Here is a tiny trained network, its code and every weight. The questions are about switching its units off for an input and a target symbol, where a switched-off unit gives its printed mean instead of its output.

import numpy as np


def w(rows, s, z=0):
    codes = np.array(rows[::2]) - 128.0
    scale = np.full(codes.shape[1], s)
    scale[-1] = z or s
    return codes * scale


def f(y):
    return y / 2 * (1 + np.tanh(0.7978845608 * (y + 0.044715 * y**3)))


def softmax(a):
    e = np.exp(a - a.max(-1, keepdims=True))
    return e / e.sum(-1, keepdims=True)


def log_softmax(a):
    a = a - a.max(-1, keepdims=True)
    return a - np.log(np.exp(a).sum(-1, keepdims=True))


def net(x, mask):
    ids = ['αβδεζηθλμξπτφψω'.index(c) for c in x.split()]
    T = len(ids)
    res = E[ids] + P[:T]
    u = 0
    for l in range(3):
        q, k, v = (res @ M[l].T for M in (Q, K, V))
        z = softmax(np.where(np.tri(T) > 0, q @ k.T / 3**0.5, -1e9)) @ v
        res = res + np.where(mask[u], z, O[l][:, -1]) @ O[l][:, :-1]
        u += 1
        y = f(res @ A[l][:, :-1].T + A[l][:, -1])
        res = res + np.where(mask[u : u + 4], y, B[l][:, -1]) @ B[l][:, :-1]
        u += 4
    return log_softmax(res[-1] @ U[:, :-1].T + U[:, -1])


Q, K, V, O, A, B = {}, {}, {}, {}, {}, {}
E = w([
[111,164,65,97,101,162,178,154,150],'α',
[98,147,116,134,85,91,118,166,188],'β',
[189,167,123,114,68,78,120,101,119],'δ',
[146,151,134,111,123,89,113,136,133],'ε',
[96,125,142,65,135,139,135,112,185],'ζ',
[124,157,125,97,104,97,127,173,106],'η',
[163,107,152,107,128,116,122,139,132],'θ',
[102,168,80,130,142,137,110,187,166],'λ',
[43,131,160,80,118,111,76,150,169],'μ',
[115,87,178,49,69,135,142,139,90],'ξ',
[147,126,100,119,176,108,100,138,184],'π',
[120,129,125,2,139,129,109,133,71],'τ',
[83,91,56,194,99,200,131,110,151],'φ',
[224,99,84,94,195,154,138,93,107],'ψ',
[142,115,125,160,147,140,39,229,123],'ω',
],0.014)
P = w([
[106,168,186,168,113,244,166,162,105],'0',
[107,95,107,114,172,148,217,187,153],'1',
[191,132,125,52,125,163,73,174,152],'2',
[142,140,179,146,117,100,128,90,103],'3',
[105,74,102,107,167,127,206,163,145],'4',
[175,126,126,60,108,176,45,124,156],'5',
[153,118,165,154,111,83,118,61,94],'6',
[100,45,94,103,172,112,192,154,125],'7',
[141,112,128,76,109,180,27,108,153],'8',
[134,79,152,173,108,83,97,26,96],'9',
[124,35,62,120,145,89,189,166,85],'10',
[100,96,113,88,126,202,10,96,136],'11',
],0.012)
Q[0] = w([
[117,69,53,135,180,186,211,251,65],'L0H1',
[95,87,184,37,158,85,253,164,119],'L0H1',
[98,217,252,241,238,53,234,19,117],'L0H1',
],0.0059)
K[0] = w([
[121,200,184,139,160,192,135,142,136],'L0H1',
[169,178,168,144,190,153,254,158,157],'L0H1',
[126,175,88,43,40,129,171,149,133],'L0H1',
],0.0072)
V[0] = w([
[118,91,64,91,113,115,190,166,140],'L0H1',
[133,142,108,110,189,134,106,161,242],'L0H1',
[163,115,154,254,189,150,130,47,186],'L0H1',
],0.0083)
O[0] = w([
[123,87,123,114,180,131,226,96,107,181],'L0H1',
[80,51,95,210,146,254,97,177,182,230],'L0H1',
[195,37,160,140,164,118,118,189,215,2],'L0H1',
],0.0065,0.0029)
A[0] = w([
[78,119,70,116,99,12,216,109,106,5],'L0N1',
[78,166,2,106,157,59,127,140,223,128],'L0N2',
[171,98,220,214,192,214,196,27,177,2],'L0N3',
[195,33,106,168,107,96,237,213,67,158],'L0N4',
],0.0068,0.0055)
B[0] = w([
[166,72,59,140,143,156,83,138,246,137],'L0N1',
[125,45,222,95,132,101,127,53,66,243],'L0N2',
[116,143,160,54,214,196,178,130,123,112],'L0N3',
[4,109,155,61,163,120,158,2,196,251],'L0N4',
],0.0071,0.0029)
Q[1] = w([
[15,24,90,120,187,57,136,137,91],'L1H1',
[109,96,253,158,154,184,171,56,211],'L1H1',
[154,62,27,56,108,99,138,225,219],'L1H1',
],0.0054)
K[1] = w([
[66,140,217,90,107,168,173,239,98],'L1H1',
[127,187,162,193,126,114,124,139,133],'L1H1',
[53,255,78,125,216,133,113,151,117],'L1H1',
],0.0069)
V[1] = w([
[129,88,254,119,105,126,126,111,88],'L1H1',
[123,84,83,56,62,102,162,126,155],'L1H1',
[137,18,105,92,105,50,102,165,125],'L1H1',
],0.0078)
O[1] = w([
[152,74,188,69,25,103,211,169,170,157],'L1H1',
[94,48,184,183,135,241,180,91,203,151],'L1H1',
[135,2,218,171,183,106,152,144,128,3],'L1H1',
],0.0061,0.0037)
A[1] = w([
[91,86,84,149,198,157,163,203,146,180],'L1N1',
[72,198,138,233,25,14,121,213,140,103],'L1N2',
[58,102,48,248,61,125,118,219,151,7],'L1N3',
[215,110,150,250,160,135,2,169,33,1],'L1N4',
],0.0075,0.0042)
B[1] = w([
[163,200,90,111,77,57,142,74,168,254],'L1N1',
[200,113,221,106,254,151,158,81,174,181],'L1N2',
[121,171,55,160,171,75,171,48,125,149],'L1N3',
[112,102,63,160,115,182,152,198,122,156],'L1N4',
],0.01,0.0025)
Q[2] = w([
[144,111,71,56,111,20,172,128,148],'L2H1',
[131,77,64,100,114,73,194,212,166],'L2H1',
[105,132,116,179,225,1,251,134,74],'L2H1',
],0.0086)
K[2] = w([
[197,251,143,96,141,210,171,121,136],'L2H1',
[138,255,77,149,145,193,181,177,105],'L2H1',
[162,239,171,101,62,90,122,155,207],'L2H1',
],0.0097)
V[2] = w([
[53,98,233,121,174,224,36,251,198],'L2H1',
[54,61,83,156,138,240,195,148,92],'L2H1',
[183,91,92,29,192,138,202,128,2],'L2H1',
],0.0061)
O[2] = w([
[49,135,207,170,152,222,49,47,101,2],'L2H1',
[95,153,151,175,191,42,140,101,32,92],'L2H1',
[110,13,63,103,227,254,204,176,15,241],'L2H1',
],0.0082,0.0023)
A[2] = w([
[130,101,42,216,112,153,92,25,121,71],'L2N1',
[38,159,147,133,84,50,254,121,153,172],'L2N2',
[157,60,11,130,113,155,137,211,127,2],'L2N3',
[56,69,205,117,179,82,216,16,195,102],'L2N4',
],0.0066,0.0069)
B[2] = w([
[178,134,182,45,143,91,124,168,111,160],'L2N1',
[221,127,166,185,158,194,125,54,117,254],'L2N2',
[153,171,255,81,180,178,55,97,140,203],'L2N3',
[70,188,151,207,103,109,103,226,125,243],'L2N4',
],0.0096,0.0057)
U = w([
[162,115,57,190,130,123,171,92,69,169],'α',
[184,165,208,168,183,74,151,160,157,108],'β',
[207,131,169,40,114,2,178,92,162,233],'δ',
[214,134,206,100,212,115,66,134,113,3],'ε',
[78,196,125,65,54,121,91,89,110,70],'ζ',
[164,143,181,123,154,135,179,164,125,54],'η',
[177,100,136,123,103,163,73,172,205,95],'θ',
[143,155,65,152,127,141,174,162,179,112],'λ',
[142,199,171,128,144,110,23,111,66,136],'μ',
[135,123,153,156,39,129,193,177,68,191],'ξ',
[112,135,29,135,58,158,141,223,162,189],'π',
[72,143,113,87,101,68,160,121,6,187],'τ',
[167,167,125,154,90,149,101,87,168,36],'φ',
[86,102,67,82,167,159,109,94,100,46],'ψ',
[174,86,103,206,183,137,151,225,136,191],'ω',
],0.0078,0.0051)

Each question gives the input, a string of symbols that net reads in full, and the target symbol t.
The units are the heads (3 rows each of Q, K, V and O) and the neurons (one row each of A and B). Each row of codes is followed by its name. A weight is (code - 128) times the scale printed after its matrix; where a second scale follows, it is the last column's (O, A, B and U).
mask holds one flag per unit, layer by layer, with each layer's heads first. A switched-off unit (its flag False) gives its mean, the last column of its rows in O or B, instead of its output. The means were averaged over made-up inputs and are rounded, as every weight is.
A unit's drop is (log p(t) with every unit on - log p(t) with that unit switched off) / (log p(t) with every unit on - log p(t) with every unit switched off).
The circuit of an input: a set's keep is (log p(t) with only the set's units on - log p(t) with every unit switched off) / (log p(t) with every unit on - log p(t) with every unit switched off). Starting from the 12 units with the biggest drops (on a tie, the unit counted first), units are removed one at a time, each time the one whose removal leaves the highest keep (on an exact tie, the one counted first), for as long as the keep stays at least 0.8.
units of the circuit, in order: the units of the circuit, biggest drop first
unit that matters most: the unit with the biggest drop
k most important neurons: the k neurons with the biggest drops, biggest first
input λ δ μ ξ τ φ φ θ, target δ: unit that matters most	L1N3
input η φ φ λ λ δ φ λ λ, target δ: units of the circuit, in order	(L2H1, L1N3)
input ψ ζ β μ ξ λ η ζ, target ω: units of the circuit, in order	(L2H1, L1H1)
input α λ β θ ω, target α: 2 most important neurons	(L2N2, L1N1)
input φ η η φ β μ φ, target μ: 2 most important neurons	(L1N3, L2N1)
input λ λ ζ ψ ε, target δ: units of the circuit, in order	(L2H1, L1N1)
input ζ μ β λ π ψ φ δ, target μ: units of the circuit, in order	(L2H1, L0H1)
input λ ψ μ, target ε: units of the circuit, in order	(L2N3, L2H1, L1H1)
input λ φ θ μ λ ε β, target β: units of the circuit, in order	(L1N2, L2N4)
input π π ψ φ θ δ μ φ, target φ: units of the circuit, in order	(L1N1, L2H1, L0H1)
input η φ ξ λ η ω μ λ ψ π ψ, target ψ: units of the circuit, in order	(L2H1, L1N2, L0H1, L0N4)
input β η δ δ λ α ω η φ ξ, target ξ: units of the circuit, in order	(L1H1, L2N4)
input α ψ τ μ ξ ω, target μ: 2 most important neurons	(L1N4, L2N1)
input φ η α η ω τ π ζ, target β: units of the circuit, in order	(L2H1, L2N4, L1H1)
input δ λ λ ψ λ η, target ε: units of the circuit, in order	(L2N3, L2H1, L1N1)
input η η α λ φ φ ξ λ ω β, target β: 3 most important neurons	(L1N2, L2N4, L1N1)
input λ β φ ω η α ε η λ ψ ξ ξ, target ε: units of the circuit, in order	(L2N3, L2H1, L0N4, L1H1)
input φ λ τ φ π δ δ ζ θ τ α, target β: 3 most important neurons	(L2N4, L2N2, L0N4)
input η φ η δ θ β θ λ, target ψ: most important neuron	(L1N2)
input ζ δ φ α φ τ λ θ τ λ ε, target μ: 2 most important neurons	(L2N4, L2N2)
input ξ ψ α α, target α: 3 most important neurons	(L2N2, L2N4, L2N1)
input α δ ξ τ, target τ: 2 most important neurons	(L1N1, L2N2)
input φ λ ψ η φ ε λ τ, target β: 2 most important neurons	(L2N4, L2N2)
